Here is a tiny trained network, its code and every weight. The questions are about switching its units off for an input and a target symbol, where a switched-off unit gives its printed mean instead of its output.

import numpy as np


def w(rows, s, z=0):
    codes = np.array(rows[::2]) - 128.0
    scale = np.full(codes.shape[1], s)
    scale[-1] = z or s
    return codes * scale


def f(y):
    return y / 2 * (1 + np.tanh(0.7978845608 * (y + 0.044715 * y**3)))


def softmax(a):
    e = np.exp(a - a.max(-1, keepdims=True))
    return e / e.sum(-1, keepdims=True)


def log_softmax(a):
    a = a - a.max(-1, keepdims=True)
    return a - np.log(np.exp(a).sum(-1, keepdims=True))


def net(x, mask):
    ids = ['εζηθμξψ'.index(c) for c in x.split()]
    T = len(ids)
    res = E[ids] + P[:T]
    u = 0
    for l in range(3):
        q, k, v = (res @ M[l].T for M in (Q, K, V))
        z = softmax(np.where(np.tri(T) > 0, q @ k.T / 2**0.5, -1e9)) @ v
        res = res + np.where(mask[u], z, O[l][:, -1]) @ O[l][:, :-1]
        u += 1
        y = f(res @ A[l][:, :-1].T + A[l][:, -1])
        res = res + np.where(mask[u : u + 8], y, B[l][:, -1]) @ B[l][:, :-1]
        u += 8
    return log_softmax(res[-1] @ U[:, :-1].T + U[:, -1])


Q, K, V, O, A, B = {}, {}, {}, {}, {}, {}
E = w([
[151,115,100,139,133,1,143,116,98,164,28],'ε',
[119,234,204,221,138,188,152,219,77,153,21],'ζ',
[168,178,70,86,152,165,204,25,75,168,162],'η',
[150,16,135,158,194,183,99,146,170,147,113],'θ',
[185,170,32,165,85,210,125,149,74,162,125],'μ',
[162,189,156,83,178,119,179,175,205,150,168],'ξ',
[129,124,172,70,96,193,123,94,117,157,26],'ψ',
],0.0092)
P = w([
[224,75,161,148,53,115,187,132,130,122,181],'0',
[154,162,112,189,203,51,76,54,139,58,117],'1',
[116,209,104,164,208,83,57,72,164,83,88],'2',
[115,205,75,147,213,112,56,92,165,119,78],'3',
[115,188,68,130,210,132,73,104,161,160,89],'4',
[118,175,65,98,188,148,91,129,143,185,89],'5',
[124,147,69,90,173,171,105,145,143,209,112],'6',
[138,121,88,76,153,187,123,162,137,221,119],'7',
[147,91,100,72,132,183,142,177,130,236,138],'8',
[163,74,116,78,104,191,161,199,119,231,138],'9',
[194,58,142,96,85,174,177,205,107,215,136],'10',
[227,2,171,116,93,147,189,184,100,176,155],'11',
[229,59,221,115,69,157,199,195,78,147,150],'12',
],0.0074)
Q[0] = w([
[5,149,144,155,64,105,39,69,158,2,180],'L0H0',
[148,63,215,118,28,131,177,141,79,104,172],'L0H0',
],0.0078)
K[0] = w([
[63,224,77,187,250,63,87,77,101,45,125],'L0H0',
[206,148,166,254,73,49,215,42,141,5,148],'L0H0',
],0.0059)
V[0] = w([
[140,192,177,3,13,136,97,63,109,148,86],'L0H0',
[175,254,36,163,87,56,185,184,144,108,205],'L0H0',
],0.0056)
O[0] = w([
[144,132,220,116,74,110,3,114,121,164,213,11],'L0H0',
[134,76,130,38,204,153,89,190,37,68,121,2],'L0H0',
],0.0072,0.00088)
A[0] = w([
[116,78,139,89,66,142,68,124,125,164,28,149],'L0N0',
[190,140,89,223,161,112,4,117,148,166,174,218],'L0N1',
[177,197,121,103,222,150,122,143,165,203,198,255],'L0N2',
[102,120,76,183,164,78,162,96,148,55,134,50],'L0N3',
[175,130,155,211,73,87,136,117,142,108,220,133],'L0N4',
[192,209,183,161,209,99,154,137,102,171,213,230],'L0N5',
[169,21,137,93,202,121,29,148,134,139,133,219],'L0N6',
[160,79,161,111,76,116,211,175,86,173,113,178],'L0N7',
],0.0045,0.0024)
B[0] = w([
[144,114,55,176,171,91,112,191,123,133,140,183],'L0N0',
[117,96,136,130,102,146,31,74,136,153,95,191],'L0N1',
[110,96,131,53,127,175,102,113,147,182,86,253],'L0N2',
[112,160,158,156,220,97,145,101,138,52,103,116],'L0N3',
[152,120,255,151,72,116,82,83,121,87,157,113],'L0N4',
[91,78,161,72,79,148,126,104,122,145,65,202],'L0N5',
[151,66,108,91,150,113,61,144,127,138,157,196],'L0N6',
[201,78,138,125,97,124,158,153,120,151,121,225],'L0N7',
],0.0061,0.0033)
Q[1] = w([
[209,106,174,144,74,142,191,149,122,96,165],'L1H0',
[172,78,114,113,128,140,156,136,116,254,79],'L1H0',
],0.0081)
K[1] = w([
[181,106,180,135,110,124,139,95,110,2,175],'L1H0',
[155,87,140,134,76,141,198,199,102,215,142],'L1H0',
],0.008)
V[1] = w([
[114,185,143,156,107,23,155,165,65,135,76],'L1H0',
[90,186,163,141,115,254,148,203,102,145,126],'L1H0',
],0.0068)
O[1] = w([
[156,84,172,119,248,165,122,96,80,231,160,135],'L1H0',
[254,167,136,127,182,76,104,64,177,50,156,2],'L1H0',
],0.0088,0.0016)
A[1] = w([
[94,160,111,63,110,153,170,50,85,125,226,177],'L1N0',
[157,132,91,128,123,180,181,159,103,135,107,93],'L1N1',
[180,112,149,87,182,92,32,134,112,173,178,127],'L1N2',
[77,101,155,217,137,45,81,100,101,33,147,5],'L1N3',
[167,165,160,164,132,143,77,209,80,88,128,238],'L1N4',
[189,120,23,141,93,153,93,125,64,185,159,157],'L1N5',
[161,163,95,172,70,1,153,165,159,90,61,129],'L1N6',
[181,104,122,140,124,18,63,113,195,95,104,131],'L1N7',
],0.0052,0.003)
B[1] = w([
[135,173,117,72,60,116,133,19,106,152,110,114],'L1N0',
[156,64,82,129,130,159,162,118,148,101,130,170],'L1N1',
[122,90,248,113,217,175,91,39,114,149,160,174],'L1N2',
[101,182,138,129,152,174,214,123,122,192,177,97],'L1N3',
[128,31,115,90,109,91,51,117,141,78,81,157],'L1N4',
[194,62,104,165,127,207,70,21,102,80,108,251],'L1N5',
[148,112,60,140,70,7,144,98,209,2,124,152],'L1N6',
[181,213,130,162,139,21,63,82,170,74,131,142],'L1N7',
],0.0048,0.0035)
Q[2] = w([
[106,157,51,100,159,108,38,133,175,145,3],'L2H0',
[243,55,139,95,84,139,160,137,178,195,31],'L2H0',
],0.0057)
K[2] = w([
[157,176,46,83,147,231,147,135,179,192,164],'L2H0',
[214,65,122,93,44,164,204,158,114,143,253],'L2H0',
],0.006)
V[2] = w([
[130,84,185,182,166,71,83,255,188,118,105],'L2H0',
[92,168,214,24,144,100,208,148,173,156,165],'L2H0',
],0.0064)
O[2] = w([
[222,184,56,103,119,131,106,136,162,228,88,70],'L2H0',
[125,66,149,98,120,146,95,78,163,92,1,4],'L2H0',
],0.008,0.0034)
A[2] = w([
[132,216,157,74,91,120,121,78,122,71,164,24],'L2N0',
[124,104,79,164,188,146,205,160,184,105,150,26],'L2N1',
[41,167,136,155,2,167,160,238,103,120,86,3],'L2N2',
[173,227,130,132,140,140,124,58,196,24,154,169],'L2N3',
[78,108,159,241,146,147,167,78,108,118,212,129],'L2N4',
[200,175,60,122,138,131,151,60,154,236,141,20],'L2N5',
[99,195,144,138,132,157,121,152,93,155,119,13],'L2N6',
[70,180,177,91,153,82,190,173,148,159,250,170],'L2N7',
],0.0056,0.0027)
B[2] = w([
[111,114,128,106,134,104,84,114,131,99,142,97],'L2N0',
[154,117,130,79,196,149,119,136,54,119,139,139],'L2N1',
[148,145,170,254,198,169,251,72,146,161,130,104],'L2N2',
[142,154,95,142,100,34,168,78,167,32,142,149],'L2N3',
[146,184,138,210,154,160,158,149,132,206,198,176],'L2N4',
[86,71,217,183,144,138,184,99,158,95,165,253],'L2N5',
[162,98,124,127,129,120,143,130,165,101,138,96],'L2N6',
[143,151,65,65,114,110,63,175,116,101,149,122],'L2N7',
],0.0057,0.0023)
U = w([
[108,92,144,97,180,232,109,172,82,225,126,169],'ε',
[219,137,193,148,246,107,108,52,141,112,148,3],'ζ',
[38,78,204,138,124,123,146,119,98,32,150,108],'η',
[113,184,75,194,99,93,254,130,182,134,99,202],'θ',
[145,173,77,90,130,73,67,197,80,100,222,130],'μ',
[150,98,66,61,95,103,62,132,108,60,32,124],'ξ',
[97,164,183,177,23,76,22,89,182,196,161,110],'ψ',
],0.0049,0.0025)

Each question gives the input, a string of symbols that net reads in full, and the target symbol t.
The units are the heads (2 rows each of Q, K, V and O) and the neurons (one row each of A and B). Each row of codes is followed by its name. A weight is (code - 128) times the scale printed after its matrix; where a second scale follows, it is the last column's (O, A, B and U).
mask holds one flag per unit, layer by layer, with each layer's heads first. A switched-off unit (its flag False) gives its mean, the last column of its rows in O or B, instead of its output. The means were averaged over made-up inputs and are rounded, as every weight is.
A unit's drop is (log p(t) with every unit on - log p(t) with that unit switched off) / (log p(t) with every unit on - log p(t) with every unit switched off).
The circuit of an input: a set's keep is (log p(t) with only the set's units on - log p(t) with every unit switched off) / (log p(t) with every unit on - log p(t) with every unit switched off). Starting from the 12 units with the biggest drops (on a tie, the unit counted first), units are removed one at a time, each time the one whose removal leaves the highest keep (on an exact tie, the one counted first), for as long as the keep stays at least 0.8.
units of the circuit, in order: the units of the circuit, biggest drop first
k most important neurons: the k neurons with the biggest drops, biggest first
top k neurons in layer l: the k neurons of layer l with the biggest drops, biggest first
drop when u is switched off: that unit's drop, to one decimal
input μ ε ε ε ψ θ ε ε ζ ψ ζ, target μ: 2 most important neurons => [L1N5, L2N7]
input η ξ ε η ξ η θ μ ψ, target η: units of the circuit, in order => [L2H0]
input ε θ θ, target θ: units of the circuit, in order => [L0H0, L2H0]
input θ ε η ψ, target η: top 3 neurons in layer 0 => [L0N7, L0N0, L0N4]
input θ ξ ε η η ζ, target η: units of the circuit, in order => [L2H0, L1N0, L1N4]
input ψ ψ ε, target ψ: units of the circuit, in order => [L0H0, L0N1]
input ξ θ ξ ζ, target ξ: 2 most important neurons => [L1N4, L0N2]
input μ ζ θ, target μ: units of the circuit, in order => [L2H0, L1N5, L2N7]
input ξ ψ ε η η θ θ, target θ: units of the circuit, in order => [L0H0, L1H0]
input μ ε ε ε ψ η μ ψ θ ξ, target μ: units of the circuit, in order => [L2H0, L2N7, L1N5]
input ψ θ ε ε ε η θ, target η: 2 most important neurons => [L1N0, L0N2]
input ψ θ θ ψ ψ ξ ψ ε θ ψ ε η, target ψ: units of the circuit, in order => [L0H0, L0N4]
input η η ξ, target η: top 2 neurons in layer 0 => [L0N5, L0N0]
input ε ε μ, target ε: units of the circuit, in order => [L1H0]
input ε ε θ ξ ε ε θ θ η ξ ζ θ, target ζ: top 2 neurons in layer 0 => [L0N6, L0N1]
input μ ψ θ ψ η ζ θ, target μ: units of the circuit, in order => [L2H0, L1H0, L1N5]
input μ η θ η ε ε ψ ε, target μ: units of the circuit, in order => [L2H0, L2N7, L1N5]
input η ε ξ ε θ ε θ ε ζ, target η: units of the circuit, in order => [L2H0, L1N0]
input θ ε θ μ ζ ε ε ψ ε ε θ η, target θ: units of the circuit, in order => [L1H0, L0H0]
input ε ε η, target ε: units of the circuit, in order => [L1H0]
input ψ ε ε ψ ξ, target ψ: 2 most important neurons => [L0N1, L0N2]
input μ η ψ ξ μ ε ξ ε ξ ε ε ζ ε, target ζ: 2 most important neurons => [L1N2, L0N7]
input ζ ε μ ε θ θ θ ε, target θ: drop when L2N3 is switched off => 0.0
input ε μ ψ ψ, target ψ: drop when L0N1 is switched off => 0.1
input ζ μ θ θ ζ θ, target ζ: drop when L2N5 is switched off => 0.1
input ζ ε ξ ε ε θ ε η η ε ε ξ ξ, target ξ: drop when L0N5 is switched off => 0.2
input ε ε ε ε θ ε θ θ ζ ζ, target ζ: units of the circuit, in order => [L1H0]
